Below are the code and all the weights of a small trained network. Each question names an input and a target symbol and asks about switching units off, where a switched-off unit gives its printed mean instead of its output.

import numpy as np


def w(rows, s, z=0):
    codes = np.array(rows[::2]) - 128.0
    scale = np.full(codes.shape[1], s)
    scale[-1] = z or s
    return codes * scale


def f(y):
    return y / 2 * (1 + np.tanh(0.7978845608 * (y + 0.044715 * y**3)))


def softmax(a):
    e = np.exp(a - a.max(-1, keepdims=True))
    return e / e.sum(-1, keepdims=True)


def log_softmax(a):
    a = a - a.max(-1, keepdims=True)
    return a - np.log(np.exp(a).sum(-1, keepdims=True))


def net(x, mask):
    ids = ['αβγεθλμξπ'.index(c) for c in x.split()]
    T = len(ids)
    res = E[ids] + P[:T]
    r = res
    for j in range(3):
        rows = slice(3 * j, 3 * j + 3)
        q, k, v = (r @ M[0][rows].T for M in (Q, K, V))
        z = softmax(np.where(np.tri(T) > 0, q @ k.T / 3**0.5, -1e9)) @ v
        o = O[0][rows]
        res = res + np.where(mask[j], z, o[:, -1]) @ o[:, :-1]
    y = f(res @ A[0][:, :-1].T + A[0][:, -1])
    res = res + np.where(mask[3:7], y, B[0][:, -1]) @ B[0][:, :-1]
    return log_softmax(res[-1] @ U[:, :-1].T + U[:, -1])


Q, K, V, O, A, B = {}, {}, {}, {}, {}, {}
E = w([
[99,97,191,6],'α',
[60,135,140,95],'β',
[69,58,143,51],'γ',
[56,89,91,96],'ε',
[233,131,236,122],'θ',
[56,163,72,190],'λ',
[187,145,68,11],'μ',
[57,193,160,47],'ξ',
[122,176,74,50],'π',
],0.011)
P = w([
[187,120,110,249],'0',
[158,132,97,224],'1',
[147,159,93,205],'2',
[123,173,98,184],'3',
[109,180,98,168],'4',
[99,191,96,151],'5',
[91,205,95,141],'6',
[75,197,85,129],'7',
[73,228,99,110],'8',
[66,253,102,90],'9',
[50,213,64,108],'10',
[55,221,70,94],'11',
],0.0055)
Q[0] = w([
[83,95,98,47],'H0',
[2,124,165,131],'H0',
[107,149,113,148],'H0',
[123,125,92,145],'H1',
[46,115,86,68],'H1',
[165,95,195,190],'H1',
[128,121,160,172],'H2',
[171,161,147,145],'H2',
[142,102,148,108],'H2',
],0.028)
K[0] = w([
[73,110,83,93],'H0',
[3,174,136,157],'H0',
[103,135,160,146],'H0',
[142,154,150,107],'H1',
[91,142,69,66],'H1',
[187,113,148,181],'H1',
[158,89,98,123],'H2',
[126,87,98,147],'H2',
[130,155,101,145],'H2',
],0.03)
V[0] = w([
[178,222,74,169],'H0',
[101,138,178,131],'H0',
[150,104,173,79],'H0',
[118,17,100,127],'H1',
[212,48,83,6],'H1',
[60,81,233,98],'H1',
[150,142,246,137],'H2',
[104,40,102,52],'H2',
[39,107,161,200],'H2',
],0.014)
O[0] = w([
[137,102,133,242,148],'H0',
[152,154,164,95,134],'H0',
[111,84,195,46,60],'H0',
[82,110,24,173,86],'H1',
[214,8,54,166,253],'H1',
[71,10,145,222,187],'H1',
[137,56,240,84,111],'H2',
[71,83,57,71,212],'H2',
[39,113,107,241,126],'H2',
],0.011,0.0044)
A[0] = w([
[2,102,153,118,109],'N0',
[61,71,168,156,45],'N1',
[84,63,131,72,7],'N2',
[117,192,75,134,72],'N3',
],0.0096,0.0015)
B[0] = w([
[2,142,146,71,255],'N0',
[34,83,233,222,226],'N1',
[248,73,126,128,247],'N2',
[152,187,133,98,174],'N3',
],0.0078,0.0074)
U = w([
[203,65,198,117,12],'α',
[101,149,103,84,10],'β',
[124,52,107,80,246],'γ',
[80,112,52,51,203],'ε',
[218,116,254,142,33],'θ',
[170,168,125,230,41],'λ',
[248,109,79,111,209],'μ',
[128,156,203,98,170],'ξ',
[200,197,108,35,180],'π',
],0.0043,0.0014)

Each question gives the input, a string of symbols that net reads in full, and the target symbol t.
The units are the heads (3 rows each of Q, K, V and O) and the neurons (one row each of A and B). Each row of codes is followed by its name. A weight is (code - 128) times the scale printed after its matrix; where a second scale follows, it is the last column's (O, A, B and U).
mask holds one flag per unit, heads first, then neurons. A switched-off unit (its flag False) gives its mean, the last column of its rows in O or B, instead of its output. The means were averaged over made-up inputs and are rounded, as every weight is.
A unit's drop is (log p(t) with every unit on - log p(t) with that unit switched off) / (log p(t) with every unit on - log p(t) with every unit switched off).
The circuit of an input: a set's keep is (log p(t) with only the set's units on - log p(t) with every unit switched off) / (log p(t) with every unit on - log p(t) with every unit switched off). Starting from all 7 units, units are removed one at a time, each time the one whose removal leaves the highest keep (on an exact tie, the one counted first), for as long as the keep stays at least 0.8.
circuit, biggest first: the units of the circuit, biggest drop first
unit that matters most: the unit with the biggest drop
top k neurons: the k neurons with the biggest drops, biggest first
which heads matter: for each layer, one digit per head in row order, 1 if its drop is at least 0.15 and else 0, layers parted by /
drop of u: that unit's drop, to one decimal
input θ γ β β α μ β μ α, target μ: circuit, biggest first => [H1 N0]
input μ β α β λ λ γ β, target λ: circuit, biggest first => [H0]
input α μ λ γ μ π μ, target π: which heads matter => 011
input μ γ γ μ ξ ε β ε π, target π: which heads matter => 010
input γ λ λ α λ γ μ μ γ, target μ: which heads matter => 010
input π β μ β π γ ε λ θ γ ξ γ, target ξ: which heads matter => 010
input α α γ γ γ λ γ α θ θ α γ, target α: which heads matter => 011
input μ α β π α γ π β, target π: circuit, biggest first => [H1 N1]
input λ λ ε, target λ: which heads matter => 101
input γ γ ε, target ε: circuit, biggest first => [H2 H1 N0]
input γ α γ π γ, target π: which heads matter => 110
input γ α π α α β ξ θ β, target ξ: circuit, biggest first => [H1 N0]
input γ μ β α γ ξ α α ξ α, target ξ: which heads matter => 010
input μ γ γ ε θ μ μ γ β π γ α, target π: unit that matters most => H1
input μ θ θ γ α γ, target α: circuit, biggest first => [H2 N2 H1]
input γ α α γ μ μ α α ξ α β, target ξ: top 2 neurons => [N0 N1]
input γ β α γ π π γ π λ μ α, target μ: which heads matter => 110
input β β β α θ β ξ γ, target ξ: top 2 neurons => [N0 N1]
input α γ μ α ε α μ γ μ α μ, target μ: drop of H1 => 0.4
input γ γ γ γ γ α β α α μ, target μ: drop of N1 => 0.2
input μ β γ λ θ α μ λ, target μ: drop of H2 => 0.1
input γ ξ θ ε γ γ μ γ α γ λ γ, target λ: top neuron => [N1]
